Below is a small trained network, with its code and all its weights. Each question gives an input and a class and asks what happens when units are switched off, that is, made to give their printed mean instead of their output.

import numpy as np


def w(rows, s, z=0):
    codes = np.array(rows[::2]) - 128.0
    scale = np.full(codes.shape[1], s)
    scale[-1] = z or s
    return codes * scale


def f(y):
    return np.maximum(y, 0)


def log_softmax(a):
    a = a - a.max(-1, keepdims=True)
    return a - np.log(np.exp(a).sum(-1, keepdims=True))


def net(x, mask):
    res = np.array(x, float).reshape(1, 5) / 4 @ E
    y = f(res @ A[0][:, :-1].T + A[0][:, -1])
    res = res + np.where(mask, y, B[0][:, -1]) @ B[0][:, :-1]
    return log_softmax(res[-1] @ U[:, :-1].T + U[:, -1])


A, B = {}, {}
E = w([
[124,128,133,125,133,123,125,130],'x0',
[120,131,121,135,133,125,131,128],'x1',
[210,245,53,51,113,32,86,121],'x2',
[66,63,88,133,18,104,6,49],'x3',
[112,114,45,22,236,232,71,137],'x4',
],0.011)
A[0] = w([
[188,145,148,115,195,127,242,232,253],'n0',
[99,148,112,126,90,67,50,81,77],'n1',
[66,80,101,100,134,162,74,141,100],'n2',
[85,74,96,138,64,105,16,78,131],'n3',
[80,43,127,133,121,151,107,109,113],'n4',
[65,91,131,90,196,255,95,130,110],'n5',
[191,235,141,115,73,13,111,107,105],'n6',
[134,142,157,117,239,233,189,192,153],'n7',
[104,115,103,124,26,92,97,64,115],'n8',
[171,200,26,13,187,139,45,127,36],'n9',
[110,84,241,192,94,133,155,127,193],'n10',
],0.0088,0.0073)
B[0] = w([
[152,150,151,140,142,109,181,229,251],'n0',
[148,81,128,142,188,132,93,148,190],'n1',
[97,168,105,100,108,90,122,97,188],'n2',
[123,104,131,133,135,159,1,71,243],'n3',
[103,153,115,100,89,108,100,93,197],'n4',
[155,94,65,53,124,106,77,154,233],'n5',
[208,116,79,107,206,77,122,172,222],'n6',
[131,44,122,121,128,155,110,214,243],'n7',
[167,77,146,155,174,144,92,125,216],'n8',
[53,136,230,232,87,199,171,95,230],'n9',
[79,126,163,188,109,163,160,104,240],'n10',
],0.012,0.016)
U = w([
[72,140,222,181,108,159,225,160,252],'0',
[173,61,91,81,175,128,82,183,119],'1',
[83,125,208,198,116,156,112,37,155],'2',
[105,133,53,6,98,128,83,71,43],'3',
[196,212,97,81,167,59,186,168,55],'4',
],0.011,0.0034)

Each question gives the input, the list of numbers given to net, and the class t.
The units are the neurons (one row each of A and B). Each row of codes is followed by its name. A weight is (code - 128) times the scale printed after its matrix; where a second scale follows, it is the last column's (A, B and U).
mask holds one flag per neuron, in row order. A switched-off neuron (its flag False) gives its mean, the last column of its row in B, instead of its output. The means were averaged over made-up inputs and are rounded, as every weight is.
A unit's drop is (log p(t) with every unit on - log p(t) with that unit switched off) / (log p(t) with every unit on - log p(t) with every unit switched off).
The circuit of an input: a set's keep is (log p(t) with only the set's units on - log p(t) with every unit switched off) / (log p(t) with every unit on - log p(t) with every unit switched off). Starting from all 11 units, units are removed one at a time, each time the one whose removal leaves the highest keep (on an exact tie, the one counted first), for as long as the keep stays at least 0.8.
circuit, biggest first: the units of the circuit, biggest drop first
most important unit: the unit with the biggest drop
top k neurons: the k neurons with the biggest drops, biggest first
drop when u is switched off: that unit's drop, to one decimal
input [8,-8,1,-2,-6], class 4: top 2 neurons -> (n9, n6)
input [6,7,0,5,6], class 3: most important unit -> n5
input [-6,1,4,6,1], class 2: top 3 neurons -> (n9, n5, n7)
input [2,-6,1,-7,8], class 0: top 4 neurons -> (n9, n6, n0, n3)
input [7,-3,1,-6,-2], class 4: circuit, biggest first -> (n9, n0)
input [1,6,7,-6,0], class 4: top 2 neurons -> (n6, n10)
input [1,8,-2,5,0], class 2: top 2 neurons -> (n5, n6)
input [-5,2,0,-6,-2], class 0: top 2 neurons -> (n5, n6)
input [3,0,3,-6,0], class 4: top 2 neurons -> (n10, n0)
input [-8,6,1,-5,6], class 0: top 2 neurons -> (n9, n6)
input [-7,-8,2,7,-7], class 1: top 2 neurons -> (n6, n9)
input [3,3,2,-4,-1], class 4: top 2 neurons -> (n9, n3)
input [-8,-1,3,1,4], class 2: top 2 neurons -> (n9, n0)
input [8,8,6,-2,5], class 0: circuit, biggest first -> (n9)
input [8,-3,0,4,2], class 3: top 2 neurons -> (n10, n9)
input [4,1,3,8,1], class 2: top 2 neurons -> (n5, n7)
input [3,3,-1,-6,-1], class 0: top 2 neurons -> (n5, n6)
input [-1,3,-5,1,1], class 3: top 2 neurons -> (n9, n0)
input [8,-7,5,-1,7], class 0: drop when n9 is switched off -> 0.8
input [-7,-7,-4,-1,-2], class 0: circuit, biggest first -> (n3)
input [4,-5,7,6,4], class 2: drop when n9 is switched off -> 1.2
input [6,-2,4,6,7], class 2: drop when n9 is switched off -> 1.2
input [2,-5,-2,1,8], class 3: drop when n6 is switched off -> 0.1
